B:
1: [ -52 -215  130 -157  -51   26  169   34 -195 -469 -245    0  100 -206
   35    3   54 -115  179 -246 -154 -184   70  -60]
2: [ -87  -17 -147   10    4  111 -334 -224   33  233   46  163 -166  -63
   -4 -406 -227  239 -182 -373   43  -56  123   67]
3: [ -63  -98   -9 -135  109  -15  -42  120 -177 -214 -268   -4  -20 -129
   -2 -246 -252  -23   68 -315 -204 -195  162  404]
4: [ -52  -74   60  -44    9 -234   37 -321  154  283  -73 -294  -65  120
  -72  189 -186 -140   83  122 -133   97 -146  297]
5: [   9  -99   96  117 -171   79   51 -381  175  156  164  -28   65   12
   -5   46  288  141 -120   60  135   94 -152 -595]
6: [  12  -14   15   27   98  -73  -84 -162   98  222   81 -134  -31  124
  -85   21 -107   43  -71   50    5   80  -84  124]
7: [  15 -101  139  -36   63 -247  113 -291  180  201   32 -350   -7  204
 -102  381  -57 -183  105  268  -72  158 -221  186]
8: [ -20  -66   78  -80  -18  -71   26 -147  -55  -30  -20 -125   55    6
  -49  187  -67  -79   92   11  -58   20 -106    1]
9: [ -84 -263  175 -195 -160 -210  179 -475   90  -77  -64 -228  -43    0
  -15  477   17 -314  294   29 -103   99 -179  -72]
10: [ -21  -46   -5  -85   72   22 -146  -89  -75  -41   74   14  -17    5
  -61   26 -137   23   -3 -161   28    3   -5   34]
11: [-119  -72  -91  -70  -53  -28 -254 -373   66  257    3   42 -195  -29
  -10 -159 -279   64  -29 -285  -15   19   37  151]
12: [ -35   95 -176 -264   97  324 -530  271 -613 -482  196  458   52 -245
  -54 -113 -385  191    0 -648  193 -163  183 -117]
13: [  42 -224  335   50 -141 -215  515 -315  224  -21 -109 -432  193  100
  -25  477  399 -238  167  449 -126  110 -309 -321]
14: [   6   87  -66 -221  244    4 -281  295 -401 -244   21   46   51  -21
 -121   72 -459  -30   93 -241  -35  -83   60  438]
15: [  55  -75  167  -64  107  -46  195  204 -177 -330 -122 -162  216  -13
  -63  163   52  -96  107   76 -111  -85  -64   41]
16: [  58  110  -48  -54  111  122 -325  -26 -187   -3  377  102   72   77
 -127  209 -146  135  -83  -76  250  112 -109 -221]
17: [   0 -129   82 -117    3  160   32  126 -265 -489  -52  133  146 -190
    3  -36  104   34   52 -274    8 -161   75 -277]
18: [   9  -41   -2   20  186   -7  -89   12   38   64  -12  -59  -21   62
  -67 -187 -108   96 -108  -90  -38  -42   47  226]
19: [ -81 -235  120   96 -129 -163  207 -523  393  328 -157 -257 -106   52
   26  -78  145  -37  -19   90 -145   50  -93  -20]
20: [  22   25   -8   19   16   67 -190 -212    5  154  275   21   22   82
  -86  121  -26  127 -102  -10  177  113 -123 -259]
21: [  -4  -10   -1  -58    8  122 -155  -23 -175 -137  121  108   74  -65
  -46   10  -54  104  -30 -185  100  -29  -12 -216]
22: [  54  -98  187  -19  189 -203  281  127   19  -98 -202 -362  133  111
  -81  161   -2 -173  108  240 -225  -35  -98  365]
23: [ -51 -153   72  -19    3 -134   96 -219  130   98 -165 -181  -50   11
  -11  -44  -42  -67   41  -30 -157  -23  -21  194]
24: [  32 -157  171  -49  137 -133  212  -11   56 -133  -87 -254   78   90
  -66  180   68 -143   85  130 -120    3  -77  154]
25: [ -85 -266  173   84  -96 -279  394 -363  363  255 -446 -406  -61   14
   54 -157   97 -149   71  151 -364  -60  -48  305]
26: [  59  142  -68  167  194  119 -170  225  -65  169    6   14   92   35
  -66 -438 -121  322 -284  -59    0  -98   65  141]
27: [  78   20  126 -186   26   90  -19  160 -417 -486  208   29  281  -45
 -109  514   17  -74  158    6  139   24 -168 -390]
28: [ 84  31  81  62 150  47  40 182 -92 -85  36 -94 181  56 -83 -17  53 106
 -90  91   4 -38 -57 -48]
29: [ -21 -179   98   16  -20   -8   76 -255  150   18    3  -68  -20   12
   -8  -32  141   19  -35  -49   -7   13  -32 -161]
30: [ -33  -90   29  -39  -91   20 -105 -367   64  101  170    8  -36   14
  -36  148   14   37  -12  -80  111   94 -113 -289]
31: [ -64  -91  -10    2  -85  -10 -123 -400  130  232   79  -21  -98   15
  -23  -19  -55   66  -54 -119   45   71  -61 -126]
32: [ -85 -167   37  -84   76 -191   41 -201  128  117 -244 -210 -130   22
  -25  -88 -215 -128   87  -96 -236  -46   36  497]
33: [ -37 -151   23  -59  -20   79  -97 -252   29  -70  108   90  -50  -38
  -12  -19   43   54  -29 -223   86    6   10 -234]
34: [  55  -55   83   39   33  196   29  100 -126 -267   75   94  183  -81
  -19  -99  220  170 -111 -101   90  -88   10 -424]
35: [ -41 -198  141 -177  -94   38  151  -19 -222 -476 -153   16  123 -198
   21  140   79 -125  197 -205  -88 -131   10 -209]
36: [ -10   20  -48   69  183   -1  -66  178  -29  106 -230  -58   -2  -29
  -23 -484 -211  168 -149 -151 -185 -178  137  444]
37: [  29  121 -131   67  214   84 -392  -83   44  332  309   65  -79  164
 -126 -158 -232  265 -262 -103  189   90  -10   96]
38: [  45  -42   62  195   44    2   40 -208  263  310   96 -138   24  136
  -46 -145  172  183 -221  150   53   73  -94 -170]
39: [ -16  -95   49  -59  176 -113   49   68  -14  -41 -204 -167   -3   16
  -50 -126 -168  -58   34  -73 -197  -94   55  449]
40: [ -46 -118   89 -192  -15 -134   18 -161 -116 -145  -46 -144   13  -13
  -61  335 -173 -203  217  -47  -94   25  -99  133]
41: [  18 -182  211  118 -119  -24  347 -187  153  -40 -138 -193  152  -26
   27    4  366   10  -18  155  -91  -37 -113 -366]
42: [ -25   72 -115 -198   88  132 -409   40 -359 -159  205  212   -7  -70
  -91   63 -370   83   15 -362  135  -22   37   20]
43: [ -45 -105   87   -7  -25 -194   59 -385  200  276  -17 -255  -61  116
  -54  177  -70  -99   51  125  -80  111 -157  120]
44: [ 104  -87  256   83  -91   67  316  -30  -35 -247   94 -141  321    7
  -38  319  459   13   10  278   85   34 -235 -689]
45: [ -15   16  -32  100   -6    5 -131 -250  137  349   77  -59  -37   61
  -42 -167  -74  170 -167  -16   37   49  -64  -41]
46: [  26  -72   62  -63   79   71  -47    2 -105 -187  104   24   70   -5
  -58   81   20   29  -11 -101   71  -13  -25 -149]
47: [  51 -157  273  -89  -48  -68  371   52 -150 -412 -127 -224  286  -52
  -33  408  243 -200  217  190 -110  -38 -170 -265]
48: [  -5  -36   37   90  -36  -51  -22 -314  181  321   76 -135  -11   96
  -49    1   16   85 -105   91   21   94 -131 -108]
49: [ 105   59   65  215   73   31  -40 -205  220  355  326 -129   97  235
 -109   83  194  212 -255  282  199  184 -212 -360]
50: [ -77  -96   10   50 -107  -49  -43 -392  185  301  -58  -82 -100   -9
   12 -151  -42   71  -66  -84  -55   16  -44  -32]
51: [  80   51   49   -1   35  212  -85  150 -265 -266  215  132  235  -58
  -65   79  123  178  -89  -68  185  -30  -67 -487]
52: [ -29   14  -26   -1   63  -13  -94   -5  -58   98 -101  -52    9  -27
  -29 -197 -197   93  -59 -122  -95  -75   29  216]
53: [  26  -16    0  -80  245    4 -114  175 -135 -132   13  -34   35   46
  -96  -55 -189   30  -24 -120  -31  -58   52  291]
54: [  58 -104  171   14  156  -90  237  121    7 -154 -120 -243  155   73
  -66   71  103  -71   36  156 -135  -53  -69  128]
55: [ -34   33  -86  -61  -33  109 -323 -237  -94  115  236  139  -47  -19
  -56   22 -180  143  -78 -219  167   63  -42 -197]
56: [  66  -47  135   74   -8   43  120  -80   12  -48  106 -106  175   45
  -54  151  222   61  -59  149   73   44 -156 -374]
57: [  -9   -5  -73  126  104   52 -209 -200  190  350  110   13 -107   97
  -46 -328  -76  243 -255 -115   57   24   38   60]
58: [  45   25   22   -1   11  133 -159 -116  -85  -17  303   77  102   41
  -81  153   53  139  -95  -36  211   88 -118 -412]
59: [   4  -40   17  130  -70   90  -82 -313  161  240  183   17    4   42
  -24  -91  145  203 -186  -15  141   76  -87 -398]
60: [ -26 -247  196 -125   -2  -61  278   14  -91 -409 -258 -133  106 -122
    7   92  115 -180  190  -79 -193 -131   11   12]
61: [  48   80   -8   21  126   45 -105  161 -155    1    6  -27  118    8
  -72 -110 -140  139  -89  -36  -11  -61  -19   97]
62: [  13 -112  100   11  -12   53   78  -77  -12 -133   -5  -23   91  -46
  -15  -13  148   50  -31  -51    4  -41  -32 -241]
63: [ -37   25  -71 -175    2  170 -302   43 -366 -257  111  236   46 -160
  -41    2 -237  102   25 -381  101  -79   56 -136]
64: [ -67   45 -119 -109   38    4 -384 -241  -78  209  174   81 -132   24
  -77   10 -374   82  -38 -248   89   71  -18  133]
65: [   7   74  -76    9   66   85 -288 -100  -66  164  215   73   -4   48
  -84  -54 -168  191 -140 -119  139   52  -39  -77]
66: [ -67 -255  132 -128  -81  -72  130 -311   64 -154  -79  -93  -34  -51
    2  166   71 -155  147 -113  -72    0  -43  -99]
67: [   3  -13   13   81    0  -25 -100 -306  164  321  164  -94  -32  121
  -62   19  -11  109 -126   56   84  116 -126 -117]
68: [   3  -28   -5  -27  119  -16 -119  -76    4   68   57  -49  -20   59
  -74  -22 -144   48  -43  -73    1   19  -19  137]
69: [  55  -52  104 -134   90   41  -24   40 -202 -307  181  -19  147   24
  -95  346   23  -58   86  -13  109   37 -112 -207]
70: [ -39  -91  -11 -103  -63  129 -232 -307  -51  -63  276  166  -47  -31
  -43  134   -9   76  -23 -250  208   79  -43 -395]
71: [  15  -11   30  196   41 -103   -6 -342  354  543   83 -239  -51  210
  -65  -98   29  139 -206  222    8  134 -143   22]
72: [ -24  -30   10   32    0   -1  -36 -100    8  112  -82  -60   18  -31
  -19 -164  -75   91  -64  -71  -70  -53   -6   46]

[-557  100 -190 -316  196  -14  182 -486 -239 -293   35  142 -133  -61
  -98 -334 -407 -496   58   78  108 -399 -486  264   39  -10] => 25
[-244  -76  217 -136   94 -158   91   45   79 -141  -11  279 -139  260
 -163 -103  284  321 -195 -161 -276   32 -276  -32   36  -66] => 55
[  -1  -32 -116  -22  -40 -163 -182  206  237   -3  143   75 -148  209
   21   67  377  431 -273 -270 -141  186 -124 -177   98  -93] => 16
[-155   68  -24  212   84  -28 -114  -44   27   74  -77  -11   78   37
   84  -45  212 -189  113 -127  -94 -115 -102   22 -155  187] => 66
[ 191   95  375   56   83  -42 -439  415   -7   41 -210  272   -6  126
   16   96  344  182 -192   44 -140   91  -18 -453    6  158] => 42
[ -74   66   33 -314   40 -104 -103  155  -48 -197  -43  120 -188  106
  -89 -118  -32   34 -153   57   71    7 -204 -115  152 -146] => 61
[ -24  -96  173  163   25  -87   22  217  108   59 -142   -3   28  157
  -32  -14  397  185   77 -120 -247  167   -3    8 -175   43] => 70
[-169   68  -63 -104   77   21   99  -41 -239 -126 -237 -196   23 -134
  -39 -247 -263 -572  375  233  184 -107  -82  252 -161   -6] => 19
[  86  142  246 -249   92   22 -236  272 -292 -169 -319  105  -59  -60
  -68 -135 -188 -302   66  365  165  -16  -59 -185    3   10] => 52
[-270   63 -339  -38   39 -135 -145 -163  181  -41  258   94 -128  129
   66  -28  163  121 -251 -317  -45 -115 -316  -52  124   -9] => 15
[  85  236 -279   41   69   84 -564   22 -152   43  -18   21   24 -204
  239   26 -143 -353  -18  123  236 -105  -98 -263   13  229] => 4
[-138  -56   67 -245   50 -125   25  109   14 -184   24  202 -197  161
 -134  -96  118  275 -200  -52 -118   99 -250  -57   94 -143] => 65
[ 156  -19  182 -370   13   20  -15  365 -321 -242 -327  -60 -120 -114
 -154 -194 -287 -197  190  458  201  222    5   23  -37 -171] => 57
[  41  216 -121  277   87   17 -580   58   44  169  -20   80  100  -21
  258  122  223 -183  -93 -116   15 -154  -70 -347  -32  326] => 40
[  54  187  -31 -178   27  -90 -399  223   -7  -90  -17  110 -127   71
   40   -5   37  -29 -226   17  131  -40 -134 -333  181  -28] => 53
[ -26  151  -93 -193  111   43 -403   -2 -203 -116   -8  236  -98 -100
   57  -40 -195 -150 -175  164  134  -85 -253 -256  102  104] => 39
[  -2  -43  182  -10   37  -72  -46  227    3  -37 -158   47  -35  108
  -63  -55  223  109   32   12 -128  139  -53  -53  -81   -2] => 21
[  31   68  229  -87  121  -10 -337  180 -112  -67 -104  340  -68   54
  -20    9  116  126 -211   86 -113   29 -187 -325   37  133] => 64
[ 113  -52 -104   95  -10    4 -206  195    4   56  -40  -32    0  -39
   81   35  181  121   23  -17  -54  240  -10  -77 -102   70] => 46
[ -84  -56 -351  356  -34 -143 -271   10  423  219  322   44  -27  215
  202  195  647  515 -282 -576 -298  130 -143 -160  -11  122] => 27
[ -49 -113 -435  215 -147 -137  201  121  246   96   22 -581   27   32
   98  -67  277  -69  360 -255   37  224  126  388 -213 -154] => 44
[ -99   33  -92 -172    9  -72   28   90  -65 -135  -98 -135  -90    9
  -49 -164  -85 -210  134   76  130    9 -100  105   -9 -123] => 48
[ 257 -119   43  100 -101  -46  -43  482   36   57 -233 -285   21   16
    8    4  271  108  243   63  -23  400  208   34 -199  -80] => 51
[-229 -119 -113  -52  -26 -211  178   42  258  -75  138   -8 -161  271
  -84  -67  362  388 -137 -342 -220  130 -195  126   27 -189] => 58
[ 192  -11  -55   34  -59  -38 -181  374   -5   29 -170 -212    0  -24
   55    1  140  -20  151   78   83  250  113  -58  -95  -33] => 20
[ -56 -188  154  130   74   11   56   88  -38   17 -101  130   10   31
  -51  -28  267  244   73  -12 -308  239  -98   63 -234  111] => 17
[  61  168 -364  -42  -45  -35 -330  141   -8   -3    6 -237  -40  -89
  159  -34  -87 -297   65   26  293  -19  -16  -79   42  -25] => 54
[  27  -15  144  338   96   49 -190  120  -60  150 -229    3  163  -42
  101   19  272 -114  200    5 -172   58   28  -40 -298  290] => 35
[-325   84 -744  230  -57 -128   19 -299  271  109  252 -458   26   -1
  234  -73  122 -322  197 -423  139 -179 -120  320  -76  -11] => 13
